Below is a small trained network, with its code and all its weights. Each question gives an input and a target symbol and asks what happens when units are switched off, that is, made to give their printed mean instead of their output.

import numpy as np


def w(rows, s, z=0):
    codes = np.array(rows[::2]) - 128.0
    scale = np.full(codes.shape[1], s)
    scale[-1] = z or s
    return codes * scale


def f(y):
    return y / 2 * (1 + np.tanh(0.7978845608 * (y + 0.044715 * y**3)))


def softmax(a):
    e = np.exp(a - a.max(-1, keepdims=True))
    return e / e.sum(-1, keepdims=True)


def log_softmax(a):
    a = a - a.max(-1, keepdims=True)
    return a - np.log(np.exp(a).sum(-1, keepdims=True))


def net(x, mask):
    ids = ['εθλμξπσω'.index(c) for c in x.split()]
    T = len(ids)
    res = E[ids] + P[:T]
    r = res
    for j in range(3):
        rows = slice(4 * j, 4 * j + 4)
        q, k, v = (r @ M[0][rows].T for M in (Q, K, V))
        z = softmax(np.where(np.tri(T) > 0, q @ k.T / 4**0.5, -1e9)) @ v
        o = O[0][rows]
        res = res + np.where(mask[j], z, o[:, -1]) @ o[:, :-1]
    y = f(res @ A[0][:, :-1].T + A[0][:, -1])
    res = res + np.where(mask[3:15], y, B[0][:, -1]) @ B[0][:, :-1]
    return log_softmax(res[-1] @ U[:, :-1].T + U[:, -1])


Q, K, V, O, A, B = {}, {}, {}, {}, {}, {}
E = w([
[211,91,197,252],'ε',
[127,141,172,109],'θ',
[136,208,50,172],'λ',
[52,150,82,112],'μ',
[41,162,103,93],'ξ',
[63,47,82,195],'π',
[17,105,189,34],'σ',
[122,104,69,92],'ω',
],0.011)
P = w([
[202,158,119,57],'0',
[42,218,253,143],'1',
[75,240,232,149],'2',
[73,224,207,169],'3',
[86,218,148,167],'4',
[122,152,113,211],'5',
[130,93,100,247],'6',
],0.0052)
Q[0] = w([
[140,116,122,176],'h0',
[132,153,104,253],'h0',
[197,120,172,107],'h0',
[179,133,177,96],'h0',
[116,110,79,147],'h1',
[85,125,146,127],'h1',
[154,114,113,102],'h1',
[242,64,184,115],'h1',
[107,152,77,135],'h2',
[97,168,108,88],'h2',
[87,151,72,118],'h2',
[164,151,101,69],'h2',
],0.012)
K[0] = w([
[142,87,70,111],'h0',
[209,118,88,97],'h0',
[19,82,99,112],'h0',
[91,185,67,186],'h0',
[167,56,139,146],'h1',
[174,150,78,138],'h1',
[125,106,116,91],'h1',
[48,178,205,103],'h1',
[130,67,138,10],'h2',
[167,168,122,123],'h2',
[167,145,169,133],'h2',
[127,155,198,177],'h2',
],0.012)
V[0] = w([
[124,69,58,131],'h0',
[179,83,125,92],'h0',
[103,173,70,75],'h0',
[185,1,115,124],'h0',
[127,158,108,177],'h1',
[96,12,142,108],'h1',
[88,62,120,160],'h1',
[181,159,210,167],'h1',
[62,102,113,96],'h2',
[161,116,66,102],'h2',
[190,130,120,200],'h2',
[129,167,222,62],'h2',
],0.012)
O[0] = w([
[23,154,197,114,142],'h0',
[122,130,179,128,22],'h0',
[2,90,92,69,158],'h0',
[175,149,190,124,3],'h0',
[126,172,108,116,227],'h1',
[165,180,157,102,107],'h1',
[154,139,234,49,223],'h1',
[241,100,98,191,65],'h1',
[138,144,157,27,200],'h2',
[87,109,150,187,82],'h2',
[78,181,99,184,113],'h2',
[178,23,97,99,4],'h2',
],0.0087,0.0034)
A[0] = w([
[72,51,182,69,207],'n0',
[96,206,83,223,182],'n1',
[143,205,84,215,252],'n2',
[205,95,92,138,102],'n3',
[69,189,130,204,194],'n4',
[159,61,57,170,140],'n5',
[89,2,169,144,152],'n6',
[141,109,165,140,172],'n7',
[210,158,129,118,180],'n8',
[106,40,117,212,103],'n9',
[174,202,148,34,219],'n10',
[134,20,218,111,220],'n11',
],0.0085,0.0036)
B[0] = w([
[156,189,42,169,218],'n0',
[119,101,174,95,247],'n1',
[169,37,113,61,234],'n2',
[1,162,165,197,141],'n3',
[62,63,206,108,254],'n4',
[180,204,124,126,166],'n5',
[211,185,94,188,148],'n6',
[169,175,96,81,134],'n7',
[130,154,185,103,150],'n8',
[88,166,174,196,160],'n9',
[152,26,127,111,199],'n10',
[163,168,78,96,151],'n11',
],0.0067,0.0086)
U = w([
[194,21,164,191,164],'ε',
[155,105,150,197,96],'θ',
[45,30,126,226,75],'λ',
[65,160,118,137,2],'μ',
[128,149,88,164,153],'ξ',
[72,85,222,73,195],'π',
[140,101,98,171,143],'σ',
[20,254,198,222,69],'ω',
],0.007,0.0044)

Each question gives the input, a string of symbols that net reads in full, and the target symbol t.
The units are the heads (4 rows each of Q, K, V and O) and the neurons (one row each of A and B). Each row of codes is followed by its name. A weight is (code - 128) times the scale printed after its matrix; where a second scale follows, it is the last column's (O, A, B and U).
mask holds one flag per unit, heads first, then neurons. A switched-off unit (its flag False) gives its mean, the last column of its rows in O or B, instead of its output. The means were averaged over made-up inputs and are rounded, as every weight is.
A unit's drop is (log p(t) with every unit on - log p(t) with that unit switched off) / (log p(t) with every unit on - log p(t) with every unit switched off).
The circuit of an input: a set's keep is (log p(t) with only the set's units on - log p(t) with every unit switched off) / (log p(t) with every unit on - log p(t) with every unit switched off). Starting from the 12 units with the biggest drops (on a tie, the unit counted first), units are removed one at a time, each time the one whose removal leaves the highest keep (on an exact tie, the one counted first), for as long as the keep stays at least 0.8.
units of the circuit, in order: the units of the circuit, biggest drop first
most important unit: the unit with the biggest drop
top k neurons: the k neurons with the biggest drops, biggest first
which heads matter: for each layer, one digit per head in row order, 1 if its drop is at least 0.15 and else 0, layers parted by /
drop when u is switched off: that unit's drop, to one decimal
input λ λ ε, target λ: which heads matter => 111
input λ λ ξ, target λ: which heads matter => 010
input σ λ λ ω, target ξ: top 2 neurons => [n4 n5]
input π ε ξ, target ε: which heads matter => 100
input ε π θ ε π θ, target ε: which heads matter => 110
input λ λ π, target λ: which heads matter => 011
input σ ξ σ ξ ε π λ, target ε: which heads matter => 100
input π π θ π λ, target π: most important unit => n0
input ξ π λ ξ π σ, target ξ: which heads matter => 001
input λ ξ μ, target λ: which heads matter => 010
input ω ω ξ π, target ω: units of the circuit, in order => [n2 h0 n10]
input ε ε ε, target ε: which heads matter => 100
input π ξ π π ξ ε ξ, target ε: which heads matter => 110
input ε μ λ π σ μ, target ε: which heads matter => 100
input ε π λ λ λ λ, target ε: most important unit => n2
input ξ σ π λ λ ξ, target ξ: which heads matter => 101
input ω π π π λ, target π: which heads matter => 000
input λ λ λ λ π, target λ: top 2 neurons => [n4 n2]
input ξ ξ μ π, target ξ: drop when n4 is switched off => 0.2
input π λ π ω π π π, target ω: drop when h1 is switched off => 0.3
input λ λ λ λ ξ, target λ: drop when h1 is switched off => 0.4
input λ λ ξ ξ σ, target ξ: most important unit => h2
